Below is a small trained network, with its code and all its weights. Each question gives an input and a target symbol and asks what happens when units are switched off, that is, made to give their printed mean instead of their output.

import numpy as np


def w(rows, s, z=0):
    codes = np.array(rows[::2]) - 128.0
    scale = np.full(codes.shape[1], s)
    scale[-1] = z or s
    return codes * scale


def softmax(a):
    e = np.exp(a - a.max(-1, keepdims=True))
    return e / e.sum(-1, keepdims=True)


def log_softmax(a):
    a = a - a.max(-1, keepdims=True)
    return a - np.log(np.exp(a).sum(-1, keepdims=True))


def net(x, mask):
    ids = ['ΓΞΨαβδεζηθλμπτω'.index(c) for c in x.split()]
    T = len(ids)
    res = E[ids] + P[:T]
    u = 0
    for l in range(2):
        r = res
        for j in range(3):
            rows = slice(3 * j, 3 * j + 3)
            q, k, v = (r @ M[l][rows].T for M in (Q, K, V))
            z = softmax(np.where(np.tri(T) > 0, q @ k.T / 3**0.5, -1e9)) @ v
            o = O[l][rows]
            res = res + np.where(mask[u + j], z, o[:, -1]) @ o[:, :-1]
        u += 3
    return log_softmax(res[-1] @ U[:, :-1].T + U[:, -1])


Q, K, V, O = {}, {}, {}, {}
E = w([
[78,175,129,211,193,125,198,29,151,60,88,95],'Γ',
[107,130,181,68,214,88,65,163,63,87,155,60],'Ξ',
[146,112,172,33,178,58,92,121,52,118,160,64],'Ψ',
[84,49,110,68,68,83,134,135,167,103,153,193],'α',
[98,87,43,203,149,82,198,171,61,101,94,146],'β',
[158,35,73,178,49,135,152,110,89,83,186,66],'δ',
[117,105,74,57,109,145,137,97,104,51,140,172],'ε',
[60,126,180,69,73,163,44,79,169,94,190,117],'ζ',
[106,89,121,214,151,204,7,134,121,115,66,92],'η',
[110,133,146,61,134,53,47,124,64,111,69,99],'θ',
[56,90,153,89,147,185,108,129,101,200,122,130],'λ',
[174,105,163,87,152,139,69,117,59,96,119,196],'μ',
[120,88,203,155,137,82,151,161,131,108,94,161],'π',
[122,210,140,226,102,82,126,166,78,157,217,167],'τ',
[225,189,88,79,118,113,137,187,182,162,76,97],'ω',
],0.012)
P = w([
[120,52,29,152,251,20,23,36,204,102,195,104],'0',
[110,57,61,148,230,23,36,38,149,102,172,109],'1',
[117,72,85,137,216,39,51,56,133,102,154,102],'2',
[114,85,104,128,194,57,61,79,115,103,141,112],'3',
[120,101,129,120,171,72,76,101,106,100,126,108],'4',
[116,115,139,108,148,96,88,120,90,104,108,118],'5',
[120,127,161,102,121,108,107,134,72,106,98,121],'6',
[115,145,174,85,105,126,120,157,59,112,86,127],'7',
[119,160,194,86,82,146,131,178,41,113,70,128],'8',
[110,177,212,71,61,159,143,202,28,120,63,129],'9',
[112,190,235,61,39,177,156,219,9,128,46,134],'10',
[116,210,245,47,16,196,166,243,2,131,37,136],'11',
],0.0066)
Q[0] = w([
[186,124,194,184,154,42,83,197,91,114,90,136],'0.h1',
[139,125,194,17,141,61,32,132,7,96,147,131],'0.h1',
[78,66,91,50,58,110,212,167,207,165,207,181],'0.h1',
[169,88,38,191,58,230,180,98,240,151,154,142],'0.h2',
[60,202,119,193,175,160,170,63,215,143,83,166],'0.h2',
[118,108,106,173,146,152,180,111,99,93,166,47],'0.h2',
[147,170,131,89,146,7,177,114,42,48,129,118],'0.h3',
[166,157,71,217,101,233,216,115,248,162,147,211],'0.h3',
[185,184,177,53,222,22,9,212,38,189,80,25],'0.h3',
],0.012)
K[0] = w([
[175,214,163,191,44,93,177,250,110,177,137,109],'0.h1',
[116,141,225,93,30,174,177,227,103,118,94,140],'0.h1',
[93,48,45,62,115,103,76,132,121,144,200,178],'0.h1',
[161,67,94,131,211,59,103,68,175,133,204,103],'0.h2',
[94,186,145,137,220,105,143,78,171,151,106,127],'0.h2',
[113,106,94,246,120,107,145,58,93,49,141,62],'0.h2',
[201,148,155,161,106,217,243,178,89,81,135,200],'0.h3',
[118,129,44,154,218,49,84,72,162,86,145,93],'0.h3',
[174,171,223,103,103,178,130,214,72,202,84,152],'0.h3',
],0.011)
V[0] = w([
[114,60,171,135,148,111,198,66,188,94,84,116],'0.h1',
[154,130,68,42,161,195,62,79,81,119,117,76],'0.h1',
[98,75,217,105,79,197,95,136,51,106,113,184],'0.h1',
[112,108,37,151,181,51,59,88,208,149,176,128],'0.h2',
[100,100,73,179,110,189,123,110,146,96,92,151],'0.h2',
[120,125,82,167,103,117,66,148,183,129,93,146],'0.h2',
[137,165,121,68,119,18,76,138,82,65,70,41],'0.h3',
[39,109,165,108,181,135,120,161,116,180,146,2],'0.h3',
[197,141,158,153,191,140,110,156,103,31,181,128],'0.h3',
],0.0076)
O[0] = w([
[72,74,83,114,67,173,86,175,189,134,136,127,101],'0.h1',
[138,176,74,124,133,223,116,74,49,179,137,106,173],'0.h1',
[51,184,97,86,136,56,122,90,143,184,142,99,164],'0.h1',
[186,141,108,106,173,173,129,142,144,144,165,249,137],'0.h2',
[48,181,91,143,169,163,100,163,173,146,86,148,86],'0.h2',
[118,173,181,119,169,202,70,138,134,158,79,254,117],'0.h2',
[145,166,96,193,121,61,9,153,160,97,119,56,254],'0.h3',
[100,80,190,221,168,161,89,170,136,205,146,62,167],'0.h3',
[24,173,90,106,155,134,107,169,107,26,209,136,162],'0.h3',
],0.0072,0.0084)
Q[1] = w([
[67,112,85,156,152,68,6,152,118,98,208,72],'1.h1',
[226,190,159,143,142,108,54,214,90,155,103,101],'1.h1',
[162,181,62,134,110,139,108,216,170,94,77,103],'1.h1',
[146,95,168,146,215,59,40,63,159,93,131,67],'1.h2',
[77,146,48,191,113,114,142,69,152,152,174,118],'1.h2',
[176,117,89,113,97,110,215,121,150,138,138,140],'1.h2',
[81,46,91,152,156,138,152,127,100,127,45,126],'1.h3',
[133,86,150,49,140,201,100,114,141,189,120,90],'1.h3',
[148,145,125,88,81,134,245,188,100,113,135,197],'1.h3',
],0.011)
K[1] = w([
[76,171,157,117,44,106,139,151,108,141,72,98],'1.h1',
[154,132,193,104,136,153,108,151,55,100,63,148],'1.h1',
[208,97,91,129,82,152,91,211,77,122,93,107],'1.h1',
[109,240,147,161,48,119,217,180,143,130,118,63],'1.h2',
[36,62,143,162,126,112,125,2,126,53,112,91],'1.h2',
[143,70,74,161,186,134,126,124,187,72,158,165],'1.h2',
[74,101,50,213,115,148,127,195,108,167,157,114],'1.h3',
[92,136,154,104,86,235,55,91,141,212,162,125],'1.h3',
[132,120,111,132,247,124,124,148,134,120,126,172],'1.h3',
],0.0096)
V[1] = w([
[105,64,150,157,164,149,97,137,66,84,215,104],'1.h1',
[68,155,217,129,197,148,104,129,56,128,106,112],'1.h1',
[183,81,122,125,104,58,125,3,90,82,69,111],'1.h1',
[85,96,205,124,92,98,71,172,29,143,167,132],'1.h2',
[175,109,112,100,153,154,113,193,181,118,65,63],'1.h2',
[195,200,92,201,87,102,137,113,144,155,215,152],'1.h2',
[161,50,20,169,88,102,181,160,63,109,111,106],'1.h3',
[115,75,96,90,192,125,96,181,148,110,6,143],'1.h3',
[60,185,169,217,199,143,161,238,62,118,150,99],'1.h3',
],0.0064)
O[1] = w([
[109,84,137,120,64,158,255,127,111,91,129,130,217],'1.h1',
[61,148,135,135,117,160,186,131,142,148,88,194,235],'1.h1',
[158,133,114,155,160,111,172,102,226,125,140,125,236],'1.h1',
[200,126,76,79,126,181,123,176,162,182,150,132,254],'1.h2',
[69,139,133,176,95,58,134,85,154,163,185,209,128],'1.h2',
[60,141,126,178,133,179,170,207,148,96,82,43,148],'1.h2',
[108,62,16,145,197,56,157,191,69,149,101,163,112],'1.h3',
[115,186,111,129,125,126,193,137,220,167,39,181,140],'1.h3',
[246,159,172,164,136,62,109,153,54,68,120,200,174],'1.h3',
],0.0075,0.0084)
U = w([
[154,144,106,140,2,177,138,174,133,120,80,155,66],'Γ',
[199,128,162,149,108,119,106,130,89,78,186,172,102],'Ξ',
[158,4,68,171,94,135,158,98,129,118,164,67,131],'Ψ',
[119,165,96,145,100,166,229,166,205,167,158,120,86],'α',
[104,151,129,128,122,133,134,156,124,141,136,151,65],'β',
[102,105,83,129,211,89,131,171,79,158,86,169,66],'δ',
[79,130,127,126,135,134,139,150,125,134,133,129,69],'ε',
[106,127,173,143,31,185,103,96,151,93,150,78,68],'ζ',
[96,194,132,126,111,143,109,151,102,133,115,187,60],'η',
[189,169,89,206,189,114,47,130,185,163,144,89,129],'θ',
[190,77,181,139,186,163,174,61,105,215,96,148,254],'λ',
[144,196,62,31,207,123,167,19,79,91,154,167,160],'μ',
[118,39,165,32,93,57,81,190,204,114,178,200,185],'π',
[142,69,164,88,164,161,158,166,164,88,27,56,98],'τ',
[23,113,209,217,170,77,154,2,109,72,119,135,219],'ω',
],0.0071,0.0049)

Each question gives the input, a string of symbols that net reads in full, and the target symbol t.
The units are the heads (3 rows each of Q, K, V and O). Each row of codes is followed by its name. A weight is (code - 128) times the scale printed after its matrix; where a second scale follows, it is the last column's (O and U).
mask holds one flag per head, layer by layer. A switched-off head (its flag False) gives its mean, the last column of its rows in O, instead of its output. The means were averaged over made-up inputs and are rounded, as every weight is.
A unit's drop is (log p(t) with every unit on - log p(t) with that unit switched off) / (log p(t) with every unit on - log p(t) with every unit switched off).
The circuit of an input: a set's keep is (log p(t) with only the set's units on - log p(t) with every unit switched off) / (log p(t) with every unit on - log p(t) with every unit switched off). Starting from all 6 units, units are removed one at a time, each time the one whose removal leaves the highest keep (on an exact tie, the one counted first), for as long as the keep stays at least 0.8.
units of the circuit, in order: the units of the circuit, biggest drop first
most important unit: the unit with the biggest drop
heads that matter: for each layer, one digit per head in row order, 1 if its drop is at least 0.15 and else 0, layers parted by /
input θ Γ α μ τ θ θ θ θ α τ π, target τ: units of the circuit, in order -> 1.h2, 0.h1
input θ θ Γ μ τ τ ζ Γ Ξ, target ζ: most important unit -> 1.h3
input θ μ Ξ ω α Ψ, target ω: heads that matter -> 000 / 010
input λ λ μ Γ α π θ, target π: heads that matter -> 100 / 010
input Ξ τ π Ψ μ μ τ μ π Γ Ξ, target π: units of the circuit, in order -> 0.h1, 1.h2, 0.h2
input Γ ω θ, target ω: heads that matter -> 000 / 010
input Ξ δ η θ Ξ ε Γ δ ω, target θ: heads that matter -> 001 / 100
input θ Γ λ δ α Ξ τ δ θ Γ θ, target θ: units of the circuit, in order -> 0.h3, 1.h1
input θ λ Ξ, target λ: heads that matter -> 001 / 000
input Γ λ α Ψ Γ θ μ, target μ: units of the circuit, in order -> 0.h3, 0.h1
input ε ω ω θ η ω β π, target ω: heads that matter -> 001 / 010
input Ξ μ α Γ δ ζ Γ Ξ, target ζ: heads that matter -> 111 / 101
input θ θ λ π θ Ξ Ξ Ξ, target Ξ: units of the circuit, in order -> 0.h2, 1.h3, 0.h3
input τ λ Γ α Ξ θ Γ λ ζ θ, target λ: heads that matter -> 001 / 010
input Ψ λ Ξ π Ξ, target π: most important unit -> 0.h1
input μ Ξ π μ μ ω θ θ μ θ Ξ, target μ: heads that matter -> 101 / 010
input θ Γ μ Ξ Ξ Ξ μ Ξ θ Ξ λ, target λ: heads that matter -> 001 / 010
input θ τ μ, target τ: heads that matter -> 000 / 010
input τ Γ λ μ π Ξ λ θ τ Γ μ, target τ: units of the circuit, in order -> 1.h2, 0.h2
input δ ζ λ θ Ξ θ α λ ω λ θ Ψ, target λ: heads that matter -> 101 / 000
input θ ω λ μ θ θ, target μ: heads that matter -> 101 / 000
input μ Ξ ζ, target ζ: heads that matter -> 000 / 001
input Ψ θ π θ τ θ θ θ τ, target α: most important unit -> 1.h2
input Ξ Ξ δ θ α θ Γ θ Ψ θ Γ, target α: units of the circuit, in order -> 0.h1, 1.h1, 1.h2, 0.h2
input θ θ β θ τ Ξ η τ ω ε, target μ: units of the circuit, in order -> 0.h1, 0.h3
input τ θ Ξ θ α Ξ Γ λ μ π θ θ, target π: units of the circuit, in order -> 1.h2, 0.h1
input ε ζ Ξ τ θ, target τ: units of the circuit, in order -> 1.h2
